Below are the code and all the weights of a small trained network. Each question names an input and a target symbol and asks about switching units off, where a switched-off unit gives its printed mean instead of its output.

import numpy as np


def w(rows, s, z=0):
    codes = np.array(rows[::2]) - 128.0
    scale = np.full(codes.shape[1], s)
    scale[-1] = z or s
    return codes * scale


def f(y):
    return y / 2 * (1 + np.tanh(0.7978845608 * (y + 0.044715 * y**3)))


def softmax(a):
    e = np.exp(a - a.max(-1, keepdims=True))
    return e / e.sum(-1, keepdims=True)


def log_softmax(a):
    a = a - a.max(-1, keepdims=True)
    return a - np.log(np.exp(a).sum(-1, keepdims=True))


def net(x, mask):
    ids = ['ΓΛΞΠΣΨαβεζηθμφω'.index(c) for c in x.split()]
    T = len(ids)
    res = E[ids] + P[:T]
    q, k, v = (res @ M[0].T for M in (Q, K, V))
    z = softmax(np.where(np.tri(T) > 0, q @ k.T / 3**0.5, -1e9)) @ v
    res = res + np.where(mask[0], z, O[0][:, -1]) @ O[0][:, :-1]
    y = f(res @ A[0][:, :-1].T + A[0][:, -1])
    res = res + np.where(mask[1:13], y, B[0][:, -1]) @ B[0][:, :-1]
    return log_softmax(res[-1] @ U[:, :-1].T + U[:, -1])


Q, K, V, O, A, B = {}, {}, {}, {}, {}, {}
E = w([
[80,162,229,183],'Γ',
[105,149,119,180],'Λ',
[113,103,54,179],'Ξ',
[122,242,111,151],'Π',
[115,180,150,166],'Σ',
[162,38,119,84],'Ψ',
[76,156,143,117],'α',
[132,166,127,178],'β',
[124,137,87,193],'ε',
[96,95,106,179],'ζ',
[126,123,73,173],'η',
[136,175,113,169],'θ',
[109,150,97,171],'μ',
[106,168,9,144],'φ',
[94,105,160,195],'ω',
],0.014)
P = w([
[49,115,117,254],'0',
[100,191,108,123],'1',
[103,181,102,124],'2',
[104,178,104,128],'3',
[101,175,109,130],'4',
[104,175,123,131],'5',
[102,167,101,137],'6',
[100,160,96,137],'7',
[106,162,101,140],'8',
[102,163,105,149],'9',
[97,164,118,149],'10',
[97,159,108,153],'11',
[98,159,97,153],'12',
],0.0093)
Q[0] = w([
[221,26,148,60],'H0',
[62,197,80,254],'H0',
[234,104,129,81],'H0',
],0.0094)
K[0] = w([
[146,125,163,42],'H0',
[62,129,135,245],'H0',
[143,137,153,58],'H0',
],0.012)
V[0] = w([
[127,255,147,50],'H0',
[124,31,3,113],'H0',
[161,223,17,97],'H0',
],0.0087)
O[0] = w([
[4,137,110,170,2],'H0',
[208,46,136,225,58],'H0',
[115,163,70,254,28],'H0',
],0.0084,0.0058)
A[0] = w([
[119,130,147,253,160],'N0',
[215,99,65,190,226],'N1',
[213,151,118,85,167],'N2',
[148,174,193,141,108],'N3',
[106,86,163,77,214],'N4',
[239,50,166,56,185],'N5',
[180,36,135,62,255],'N6',
[101,122,110,50,19],'N7',
[73,113,127,68,221],'N8',
[62,226,121,163,252],'N9',
[40,150,118,237,57],'N10',
[111,117,138,28,171],'N11',
],0.0075,0.0018)
B[0] = w([
[155,230,6,173,187],'N0',
[198,124,177,210,193],'N1',
[150,95,213,21,184],'N2',
[179,52,77,116,185],'N3',
[69,152,114,116,191],'N4',
[118,24,137,31,211],'N5',
[47,73,157,106,180],'N6',
[173,177,163,110,182],'N7',
[93,176,167,162,213],'N8',
[3,25,53,184,254],'N9',
[123,89,5,93,178],'N10',
[93,182,176,84,248],'N11',
],0.0057,0.0056)
U = w([
[45,110,131,166,254],'Γ',
[103,2,120,116,129],'Λ',
[152,168,112,139,122],'Ξ',
[96,142,107,153,66],'Π',
[209,123,153,153,83],'Σ',
[141,70,145,52,112],'Ψ',
[188,158,155,164,144],'α',
[61,212,155,90,97],'β',
[28,69,59,132,112],'ε',
[189,165,128,133,149],'ζ',
[168,220,81,181,111],'η',
[67,115,125,137,170],'θ',
[138,150,124,134,107],'μ',
[95,111,96,125,35],'φ',
[130,158,59,98,88],'ω',
],0.0071,0.0039)

Each question gives the input, a string of symbols that net reads in full, and the target symbol t.
The units are the heads (3 rows each of Q, K, V and O) and the neurons (one row each of A and B). Each row of codes is followed by its name. A weight is (code - 128) times the scale printed after its matrix; where a second scale follows, it is the last column's (O, A, B and U).
mask holds one flag per unit, heads first, then neurons. A switched-off unit (its flag False) gives its mean, the last column of its rows in O or B, instead of its output. The means were averaged over made-up inputs and are rounded, as every weight is.
A unit's drop is (log p(t) with every unit on - log p(t) with that unit switched off) / (log p(t) with every unit on - log p(t) with every unit switched off).
The circuit of an input: a set's keep is (log p(t) with only the set's units on - log p(t) with every unit switched off) / (log p(t) with every unit on - log p(t) with every unit switched off). Starting from the 12 units with the biggest drops (on a tie, the unit counted first), units are removed one at a time, each time the one whose removal leaves the highest keep (on an exact tie, the one counted first), for as long as the keep stays at least 0.8.
circuit, biggest first: the units of the circuit, biggest drop first
k most important neurons: the k neurons with the biggest drops, biggest first
drop of u: that unit's drop, to one decimal
input Π Γ Γ ω Γ Γ Σ ω Γ μ, target ε: 2 most important neurons : N9, N10
input φ ω Π Π, target η: circuit, biggest first : H0, N0
input Γ α Γ α ζ, target β: circuit, biggest first : H0, N11, N8
input Γ ω α Ψ β Ψ Π ω, target β: circuit, biggest first : H0, N11, N8
input ω Λ Ξ α ε ω Γ Γ Σ, target Ψ: circuit, biggest first : H0, N5, N2
input Γ η φ Ξ, target β: most important neuron : N11
input Γ η Γ ω μ β, target β: circuit, biggest first : H0, N11
input Π Γ ω Γ ω θ, target ε: circuit, biggest first : H0, N9
input Γ Σ Λ Σ φ θ Π, target β: circuit, biggest first : H0, N11
input φ β Π Γ, target η: circuit, biggest first : H0, N0
input ζ Γ ε Λ Γ Γ ω, target Λ: circuit, biggest first : H0, N5
input Ξ Γ Γ Γ Π Λ, target Σ: circuit, biggest first : H0, N1
input Π Λ Γ Γ ω Γ Π ω Γ Λ η ω, target ε: circuit, biggest first : H0, N9, N10
input ω ω β ω Γ φ φ Γ Γ φ ε Σ ω, target Ψ: 2 most important neurons : N5, N9
input Ξ Π Ξ, target Σ: 2 most important neurons : N1, N9
input ω ω ω φ ω β, target Ψ: 2 most important neurons : N5, N2
input Γ Γ Γ Λ, target β: drop of H0 : 1.0
input ω Γ Γ Γ φ μ β α ω, target Ψ: drop of H0 : 1.0
input Ξ Γ Γ ω ω Π, target Σ: drop of H0 : 1.0
